Here is a tiny trained network, its code and every weight. The questions are about switching its units off for an input and a target symbol, where a switched-off unit gives its printed mean instead of its output.

import numpy as np


def w(rows, s, z=0):
    codes = np.array(rows[::2]) - 128.0
    scale = np.full(codes.shape[1], s)
    scale[-1] = z or s
    return codes * scale


def f(y):
    return y / 2 * (1 + np.tanh(0.7978845608 * (y + 0.044715 * y**3)))


def softmax(a):
    e = np.exp(a - a.max(-1, keepdims=True))
    return e / e.sum(-1, keepdims=True)


def log_softmax(a):
    a = a - a.max(-1, keepdims=True)
    return a - np.log(np.exp(a).sum(-1, keepdims=True))


def net(x, mask):
    ids = ['βγζηθλπτψ'.index(c) for c in x.split()]
    T = len(ids)
    res = E[ids] + P[:T]
    u = 0
    for l in range(2):
        q, k, v = (res @ M[l].T for M in (Q, K, V))
        z = softmax(np.where(np.tri(T) > 0, q @ k.T / 4**0.5, -1e9)) @ v
        res = res + np.where(mask[u], z, O[l][:, -1]) @ O[l][:, :-1]
        u += 1
        y = f(res @ A[l][:, :-1].T + A[l][:, -1])
        res = res + np.where(mask[u : u + 12], y, B[l][:, -1]) @ B[l][:, :-1]
        u += 12
    return log_softmax(res[-1] @ U[:, :-1].T + U[:, -1])


Q, K, V, O, A, B = {}, {}, {}, {}, {}, {}
E = w([
[86,47,138,82,72,134,198,152,98,91,56,111],'β',
[171,161,73,85,124,161,102,209,147,250,127,149],'γ',
[117,167,153,106,220,163,207,167,152,61,86,205],'ζ',
[166,131,142,153,106,158,240,78,190,245,228,131],'η',
[128,166,128,194,132,121,166,181,211,130,68,41],'θ',
[124,146,171,30,120,214,150,79,102,179,119,210],'λ',
[37,119,146,75,163,200,110,67,162,160,158,44],'π',
[137,82,211,210,114,161,172,227,121,17,163,187],'τ',
[150,188,174,152,143,140,104,106,51,187,140,85],'ψ',
],0.015)
P = w([
[160,109,124,108,118,226,41,127,142,95,149,148],'0',
[70,200,48,166,120,165,64,139,118,159,139,162],'1',
[156,130,133,84,118,200,92,129,133,87,150,116],'2',
[148,80,144,148,186,253,101,128,125,146,81,114],'3',
[80,162,80,172,117,115,114,147,118,146,133,160],'4',
[159,134,161,78,108,162,136,135,142,76,141,95],'5',
[144,76,163,168,195,227,143,134,131,146,61,106],'6',
[85,139,118,181,111,74,152,159,126,132,133,156],'7',
[156,136,183,83,94,135,175,134,152,66,138,87],'8',
[146,74,188,181,187,204,180,135,139,144,46,97],'9',
[85,110,156,188,105,27,196,175,133,124,138,162],'10',
[149,135,211,88,81,105,216,123,158,48,132,76],'11',
[153,60,208,177,173,180,212,157,158,133,31,96],'12',
],0.013)
Q[0] = w([
[141,92,194,160,156,194,142,125,133,145,76,86],'L0H1',
[122,114,108,126,198,141,134,188,140,122,3,146],'L0H1',
[205,140,128,134,161,134,133,121,174,143,187,210],'L0H1',
[119,133,173,106,153,148,151,122,61,131,94,166],'L0H1',
],0.015)
K[0] = w([
[96,148,186,196,129,99,247,122,168,57,89,68],'L0H1',
[132,116,46,116,125,139,157,232,167,44,50,156],'L0H1',
[199,162,149,113,131,149,164,161,178,206,158,174],'L0H1',
[125,159,180,125,102,110,170,82,35,99,60,192],'L0H1',
],0.011)
V[0] = w([
[151,147,198,153,226,30,156,143,175,110,150,153],'L0H1',
[125,70,121,83,128,200,47,63,231,119,124,150],'L0H1',
[254,111,196,245,61,144,80,217,23,105,171,85],'L0H1',
[246,220,57,97,146,173,12,55,108,161,60,42],'L0H1',
],0.0047)
O[0] = w([
[117,102,145,103,189,183,144,88,63,68,188,154,29],'L0H1',
[201,144,156,113,165,119,163,249,72,175,204,113,122],'L0H1',
[105,110,86,187,25,201,138,138,33,113,33,89,188],'L0H1',
[161,35,210,116,1,79,127,161,121,54,173,132,3],'L0H1',
],0.0061,0.0021)
A[0] = w([
[124,127,59,96,126,127,92,129,169,12,107,95,124],'L0N1',
[101,157,142,195,130,84,132,134,61,162,167,177,91],'L0N2',
[99,140,108,165,181,40,98,114,106,119,145,206,69],'L0N3',
[172,116,96,150,150,111,151,139,175,147,113,118,29],'L0N4',
[146,136,162,67,133,164,95,105,94,85,139,100,82],'L0N5',
[147,36,182,93,102,82,154,180,97,30,129,147,125],'L0N6',
[74,171,99,88,78,127,65,51,164,96,143,144,66],'L0N7',
[46,134,75,101,135,159,69,56,65,145,159,168,145],'L0N8',
[72,132,53,122,157,188,88,97,163,176,152,123,35],'L0N9',
[127,50,149,88,169,153,92,16,89,135,143,114,3],'L0N10',
[185,154,105,187,180,2,71,144,103,159,121,147,18],'L0N11',
[106,58,115,173,45,49,144,160,102,96,68,110,66],'L0N12',
],0.0094,0.0046)
B[0] = w([
[122,65,171,192,218,164,129,123,107,171,122,111,153],'L0N1',
[121,146,85,86,196,118,113,142,235,126,123,96,183],'L0N2',
[110,175,178,111,26,143,125,126,162,135,181,86,144],'L0N3',
[127,131,162,136,209,117,140,101,48,92,147,100,133],'L0N4',
[129,162,133,142,121,121,74,39,139,76,93,132,203],'L0N5',
[97,129,58,171,121,204,122,110,118,125,41,143,195],'L0N6',
[120,163,79,127,146,200,113,39,86,67,108,139,117],'L0N7',
[133,124,21,149,107,167,134,183,102,157,56,109,182],'L0N8',
[143,143,156,182,101,114,111,81,84,124,72,129,205],'L0N9',
[182,139,182,128,167,100,102,168,157,168,98,114,153],'L0N10',
[79,113,27,165,84,255,124,47,47,91,50,142,127],'L0N11',
[148,114,224,98,166,74,135,118,189,171,203,156,255],'L0N12',
],0.0088,0.0038)
Q[1] = w([
[55,127,47,64,35,27,104,143,114,40,158,189],'L1H1',
[142,2,121,178,159,162,171,182,132,170,63,119],'L1H1',
[43,174,145,168,156,180,87,216,123,84,110,146],'L1H1',
[144,167,169,121,180,173,133,81,123,231,1,96],'L1H1',
],0.01)
K[1] = w([
[132,132,98,91,109,150,2,142,110,151,140,142],'L1H1',
[111,77,78,148,129,144,230,176,139,139,122,113],'L1H1',
[112,154,80,184,161,139,108,144,126,65,109,142],'L1H1',
[89,140,131,125,117,110,228,92,155,97,105,124],'L1H1',
],0.014)
V[1] = w([
[84,191,135,216,153,97,139,171,221,73,106,148],'L1H1',
[3,80,231,35,112,69,149,160,97,184,24,105],'L1H1',
[74,71,80,107,78,99,205,20,149,206,203,227],'L1H1',
[55,154,125,35,134,219,74,105,86,100,96,234],'L1H1',
],0.0048)
O[1] = w([
[186,119,24,168,145,150,103,138,139,130,105,109,219],'L1H1',
[131,168,116,103,47,131,1,126,154,131,165,175,245],'L1H1',
[104,102,181,98,126,153,105,134,73,211,122,124,3],'L1H1',
[93,108,145,159,195,80,66,150,91,137,109,174,151],'L1H1',
],0.0084,0.0027)
A[1] = w([
[135,104,188,97,153,103,121,126,181,127,180,128,52],'L1N1',
[95,144,119,131,119,75,97,137,147,142,128,149,85],'L1N2',
[128,105,155,82,110,148,118,104,106,89,147,192,2],'L1N3',
[128,147,110,123,135,120,171,166,140,167,74,137,64],'L1N4',
[156,143,140,102,99,35,137,148,164,151,176,121,171],'L1N5',
[151,124,178,113,106,8,158,139,146,129,196,145,22],'L1N6',
[142,111,116,100,190,113,140,132,153,138,119,142,110],'L1N7',
[125,95,128,67,129,140,126,126,135,108,81,158,175],'L1N8',
[122,104,130,94,157,151,149,131,66,146,121,94,81],'L1N9',
[110,69,90,177,129,100,188,114,120,136,126,140,165],'L1N10',
[112,156,76,157,149,95,113,160,154,102,152,134,112],'L1N11',
[166,125,81,123,121,178,115,95,96,121,78,121,35],'L1N12',
],0.012,0.0061)
B[1] = w([
[140,110,54,113,156,158,93,82,90,61,78,142,190],'L1N1',
[227,151,172,156,177,190,234,127,157,71,166,83,167],'L1N2',
[233,154,137,44,160,67,203,205,104,96,60,158,167],'L1N3',
[118,97,151,113,109,149,61,102,115,69,180,134,251],'L1N4',
[58,59,179,100,205,90,120,184,90,94,147,148,227],'L1N5',
[200,127,59,255,118,137,134,33,135,176,37,169,177],'L1N6',
[166,79,150,193,76,48,143,101,123,166,174,148,188],'L1N7',
[109,156,62,162,120,91,125,107,135,146,118,82,243],'L1N8',
[116,61,120,95,152,132,129,90,84,146,108,180,174],'L1N9',
[99,203,124,67,132,112,59,159,72,94,110,136,204],'L1N10',
[117,92,142,55,90,119,138,88,70,228,135,123,210],'L1N11',
[122,123,176,130,135,89,182,203,155,91,197,125,254],'L1N12',
],0.0077,0.0046)
U = w([
[85,203,3,168,75,180,50,101,121,236,49,118,254],'β',
[24,140,243,51,144,23,160,226,173,141,233,79,180],'γ',
[142,95,141,217,156,24,157,105,143,132,106,143,133],'ζ',
[132,77,159,98,113,198,189,92,85,150,97,91,55],'η',
[226,155,116,129,121,167,206,146,195,96,141,71,86],'θ',
[177,173,130,65,136,88,164,143,118,126,52,118,51],'λ',
[147,104,113,81,155,159,54,73,143,62,156,94,50],'π',
[88,156,115,164,135,150,159,158,75,75,99,113,52],'τ',
[147,137,203,176,2,88,117,68,67,69,145,116,130],'ψ',
],0.005,0.0045)

Each question gives the input, a string of symbols that net reads in full, and the target symbol t.
The units are the heads (4 rows each of Q, K, V and O) and the neurons (one row each of A and B). Each row of codes is followed by its name. A weight is (code - 128) times the scale printed after its matrix; where a second scale follows, it is the last column's (O, A, B and U).
mask holds one flag per unit, layer by layer, with each layer's heads first. A switched-off unit (its flag False) gives its mean, the last column of its rows in O or B, instead of its output. The means were averaged over made-up inputs and are rounded, as every weight is.
A unit's drop is (log p(t) with every unit on - log p(t) with that unit switched off) / (log p(t) with every unit on - log p(t) with every unit switched off).
The circuit of an input: a set's keep is (log p(t) with only the set's units on - log p(t) with every unit switched off) / (log p(t) with every unit on - log p(t) with every unit switched off). Starting from the 12 units with the biggest drops (on a tie, the unit counted first), units are removed one at a time, each time the one whose removal leaves the highest keep (on an exact tie, the one counted first), for as long as the keep stays at least 0.8.
circuit, biggest first: the units of the circuit, biggest drop first
most important unit: the unit with the biggest drop
k most important neurons: the k neurons with the biggest drops, biggest first
k most important neurons of layer l: the k neurons of layer l with the biggest drops, biggest first
input ψ β β π ψ λ θ, target θ: circuit, biggest first => [L1H1]
input η ψ ζ γ ζ λ λ β γ, target γ: 2 most important neurons of layer 0 => [L0N12; L0N6]
input λ β π τ θ ψ ψ η η ψ, target η: circuit, biggest first => [L1H1; L1N9]
input π β π π ψ τ π η, target β: circuit, biggest first => [L0H1; L1N12]
input β τ ψ η ζ ζ ψ ψ β γ θ, target β: circuit, biggest first => [L0H1; L1H1]
input β π λ η τ ψ ψ ψ θ ψ, target θ: circuit, biggest first => [L1H1; L1N12]
input θ λ ψ π θ β θ ψ π π, target θ: circuit, biggest first => [L1H1; L1N12]
input ψ ψ λ λ β λ ψ θ ψ π, target θ: circuit, biggest first => [L1N12; L1H1]
input ψ β β τ λ ζ β ζ η β π, target β: 4 most important neurons of layer 0 => [L0N12; L0N9; L0N8; L0N7]
input λ ψ β ψ ψ η ψ β ψ γ ψ, target ζ: circuit, biggest first => [L0H1; L1N6; L0N12]
input θ ψ β ψ λ ψ π ψ, target ζ: circuit, biggest first => [L0H1; L1N6; L0N12; L1N5]
input τ γ ζ β ζ, target γ: 2 most important neurons of layer 1 => [L1N6; L1N11]
input η β λ ψ γ ψ ζ θ, target β: circuit, biggest first => [L1H1; L1N11]
input τ γ π γ π β ψ ψ ψ γ ψ γ, target γ: circuit, biggest first => [L1N5]
input π ζ ψ λ ψ, target γ: circuit, biggest first => [L0H1; L0N2; L0N12; L1N5]
input ψ ψ β γ π τ π, target τ: 2 most important neurons => [L1N12; L0N8]
input γ β ζ π, target ζ: circuit, biggest first => [L1H1; L0N10; L1N7]
input η π ζ ζ η, target γ: circuit, biggest first => [L0H1; L1N5]
input π θ ψ β π, target γ: 2 most important neurons of layer 0 => [L0N12; L0N8]
input ψ ψ ψ ψ β θ η ψ β ψ β ζ π, target ζ: 2 most important neurons => [L0N10; L1N12]
input β ψ β β θ ψ ψ β ψ γ τ, target β: circuit, biggest first => [L0N6]
input θ ψ ψ ψ θ η η ψ ψ ψ ζ η γ, target η: 2 most important neurons => [L0N3; L1N9]
input ψ λ β π λ π β ζ, target β: 2 most important neurons => [L0N3; L0N8]
input ψ ψ π ψ π ψ β ψ ψ β λ, target β: 2 most important neurons of layer 1 => [L1N12; L1N8]
input ζ β π η τ β ζ ψ γ γ, target ζ: 2 most important neurons => [L1N7; L0N4]
input τ θ ζ λ θ γ γ θ ψ η λ, target γ: 3 most important neurons of layer 0 => [L0N8; L0N12; L0N2]
input ψ β γ β β, target ζ: 3 most important neurons => [L1N6; L0N12; L0N6]
input λ β τ π π ψ ψ λ, target γ: most important unit => L0H1
input λ γ π τ, target τ: 2 most important neurons of layer 1 => [L1N10; L1N12]
input λ τ ψ ψ β η λ λ, target ζ: 3 most important neurons of layer 1 => [L1N6; L1N5; L1N7]
